Here is a tiny trained network, its code and every weight. The questions are about switching its units off for an input and a class, where a switched-off unit gives its printed mean instead of its output.

import numpy as np


def w(rows, s, z=0):
    codes = np.array(rows[::2]) - 128.0
    scale = np.full(codes.shape[1], s)
    scale[-1] = z or s
    return codes * scale


def norm(h):
    return h / np.sqrt((h * h).mean(-1, keepdims=True) + 1e-5)


def f(y):
    return np.maximum(y, 0)


def log_softmax(a):
    a = a - a.max(-1, keepdims=True)
    return a - np.log(np.exp(a).sum(-1, keepdims=True))


def net(x, mask):
    res = np.array(x, float).reshape(1, 6) / 4 @ E
    u = 0
    for l in range(2):
        y = f(norm(res) @ A[l][:, :-1].T + A[l][:, -1])
        res = res + np.where(mask[u : u + 8], y, B[l][:, -1]) @ B[l][:, :-1]
        u += 8
    return log_softmax(norm(res)[-1] @ U[:, :-1].T + U[:, -1])


A, B = {}, {}
E = w([
[234,111,164,105,31,120,77,86],'x0',
[137,135,129,126,137,122,135,123],'x1',
[136,141,136,127,135,140,131,115],'x2',
[171,184,100,161,70,155,190,203],'x3',
[116,142,123,128,118,126,129,120],'x4',
[148,159,63,142,179,134,2,97],'x5',
],0.0023)
A[0] = w([
[194,211,78,215,89,154,157,250,211],'L0N0',
[132,117,146,85,217,139,33,92,95],'L0N1',
[210,145,147,165,34,118,114,132,31],'L0N2',
[66,161,49,173,255,176,108,157,76],'L0N3',
[155,62,183,101,44,123,156,60,255],'L0N4',
[90,89,207,158,125,115,221,142,161],'L0N5',
[28,154,144,123,207,149,196,176,244],'L0N6',
[135,158,107,197,110,102,112,170,15],'L0N7',
],0.0034,0.00096)
B[0] = w([
[134,179,114,20,94,156,150,212,254],'L0N0',
[55,139,75,178,169,49,146,136,190],'L0N1',
[105,59,21,166,171,216,204,100,197],'L0N2',
[61,132,193,5,176,156,169,184,221],'L0N3',
[59,138,209,114,171,132,143,163,219],'L0N4',
[190,127,79,162,113,165,79,46,214],'L0N5',
[245,130,90,230,67,66,1,74,241],'L0N6',
[112,150,193,99,147,144,78,120,151],'L0N7',
],0.0033,0.0041)
A[1] = w([
[97,50,137,112,99,148,189,152,160],'L1N0',
[100,75,87,66,182,188,112,102,158],'L1N1',
[129,83,140,237,127,89,47,26,8],'L1N2',
[99,104,133,200,184,107,3,57,175],'L1N3',
[107,132,103,88,157,160,201,170,140],'L1N4',
[84,95,244,93,133,109,141,92,123],'L1N5',
[213,164,54,135,36,162,136,180,133],'L1N6',
[195,175,39,158,75,146,122,135,141],'L1N7',
],0.0042,0.0016)
B[1] = w([
[153,158,160,63,121,155,87,113,172],'L1N0',
[172,154,88,215,135,57,137,127,183],'L1N1',
[89,112,201,11,60,224,163,101,212],'L1N2',
[219,90,135,171,49,176,200,117,255],'L1N3',
[113,81,235,107,77,171,96,77,189],'L1N4',
[71,239,57,94,201,91,56,254,180],'L1N5',
[142,81,107,205,155,61,136,59,255],'L1N6',
[46,142,102,154,226,66,75,139,218],'L1N7',
],0.0045,0.0047)
U = w([
[188,54,198,95,28,212,209,55,204],'0',
[146,109,30,238,213,38,124,99,129],'1',
[87,214,177,2,175,139,62,237,2],'2',
],0.0057,0.0003)

Each question gives the input, the list of numbers given to net, and the class t.
The units are the neurons (one row each of A and B). Each row of codes is followed by its name. A weight is (code - 128) times the scale printed after its matrix; where a second scale follows, it is the last column's (A, B and U).
mask holds one flag per neuron, layer by layer. A switched-off neuron (its flag False) gives its mean, the last column of its row in B, instead of its output. The means were averaged over made-up inputs and are rounded, as every weight is.
A unit's drop is (log p(t) with every unit on - log p(t) with that unit switched off) / (log p(t) with every unit on - log p(t) with every unit switched off).
The circuit of an input: a set's keep is (log p(t) with only the set's units on - log p(t) with every unit switched off) / (log p(t) with every unit on - log p(t) with every unit switched off). Starting from the 12 units with the biggest drops (on a tie, the unit counted first), units are removed one at a time, each time the one whose removal leaves the highest keep (on an exact tie, the one counted first), for as long as the keep stays at least 0.8.
circuit, biggest first: the units of the circuit, biggest drop first
most important unit: the unit with the biggest drop
k most important neurons: the k neurons with the biggest drops, biggest first
top k neurons in layer l: the k neurons of layer l with the biggest drops, biggest first
drop when u is switched off: that unit's drop, to one decimal
input [2,-5,0,-8,-1,3], class 0: circuit, biggest first -> [L1N3]
input [-7,-5,5,-4,6,0], class 0: 3 most important neurons -> [L0N6, L0N0, L1N3]
input [6,-5,0,5,-7,1], class 1: top 3 neurons in layer 1 -> [L1N6, L1N2, L1N7]
input [6,-4,-4,0,-6,-3], class 2: 4 most important neurons -> [L0N4, L0N6, L1N5, L1N3]
input [-5,-3,-7,-1,-2,-2], class 0: circuit, biggest first -> [L0N6, L1N2]
input [7,-6,8,-1,3,-8], class 2: circuit, biggest first -> [L0N4, L1N5]
input [7,2,1,-7,-2,8], class 0: circuit, biggest first -> [L1N2, L1N3]
input [3,-2,-7,0,5,6], class 0: circuit, biggest first -> [L0N0, L1N2]
input [2,7,4,7,5,3], class 1: top 4 neurons in layer 1 -> [L1N6, L1N7, L1N2, L1N3]
input [1,2,2,-1,8,5], class 0: top 3 neurons in layer 1 -> [L1N3, L1N7, L1N6]
input [8,4,7,-4,2,-1], class 2: 4 most important neurons -> [L1N5, L0N4, L0N6, L0N5]
input [8,1,8,8,-4,2], class 1: 4 most important neurons -> [L1N6, L1N7, L0N3, L1N2]
input [-7,-4,-6,-7,-6,-6], class 0: 2 most important neurons -> [L0N6, L1N2]
input [-3,7,5,6,-2,7], class 2: circuit, biggest first -> [L0N3]
input [1,1,8,-3,2,-2], class 2: 4 most important neurons -> [L1N5, L0N6, L0N4, L1N6]
input [0,8,-5,8,-3,7], class 2: top 2 neurons in layer 1 -> [L1N3, L1N4]
input [3,5,3,-5,-4,-1], class 2: top 2 neurons in layer 0 -> [L0N6, L0N4]
input [1,-4,1,-4,5,8], class 0: 2 most important neurons -> [L0N0, L1N3]
input [-7,0,6,-7,-1,-1], class 0: 4 most important neurons -> [L0N6, L0N0, L1N3, L1N2]
input [0,-5,1,1,-7,-7], class 1: top 3 neurons in layer 1 -> [L1N2, L1N3, L1N4]
input [-6,-7,-4,5,-1,8], class 2: most important unit -> L0N3
input [-7,2,2,0,-8,-4], class 0: top 2 neurons in layer 0 -> [L0N0, L0N6]
input [4,-2,-3,-5,6,-1], class 2: 3 most important neurons -> [L1N5, L0N6, L0N4]
input [-2,5,1,2,-3,-8], class 1: top 2 neurons in layer 0 -> [L0N6, L0N5]
input [-5,-5,2,8,6,-5], class 1: drop when L0N6 is switched off -> 0.1
input [0,4,7,1,8,-3], class 1: drop when L1N2 is switched off -> 0.0
input [4,-3,-1,-4,0,-8], class 2: circuit, biggest first -> [L1N5]
input [-8,7,6,-4,-4,-7], class 0: drop when L0N6 is switched off -> 3.9
input [1,-1,7,-2,4,-6], class 2: drop when L1N5 is switched off -> 0.7
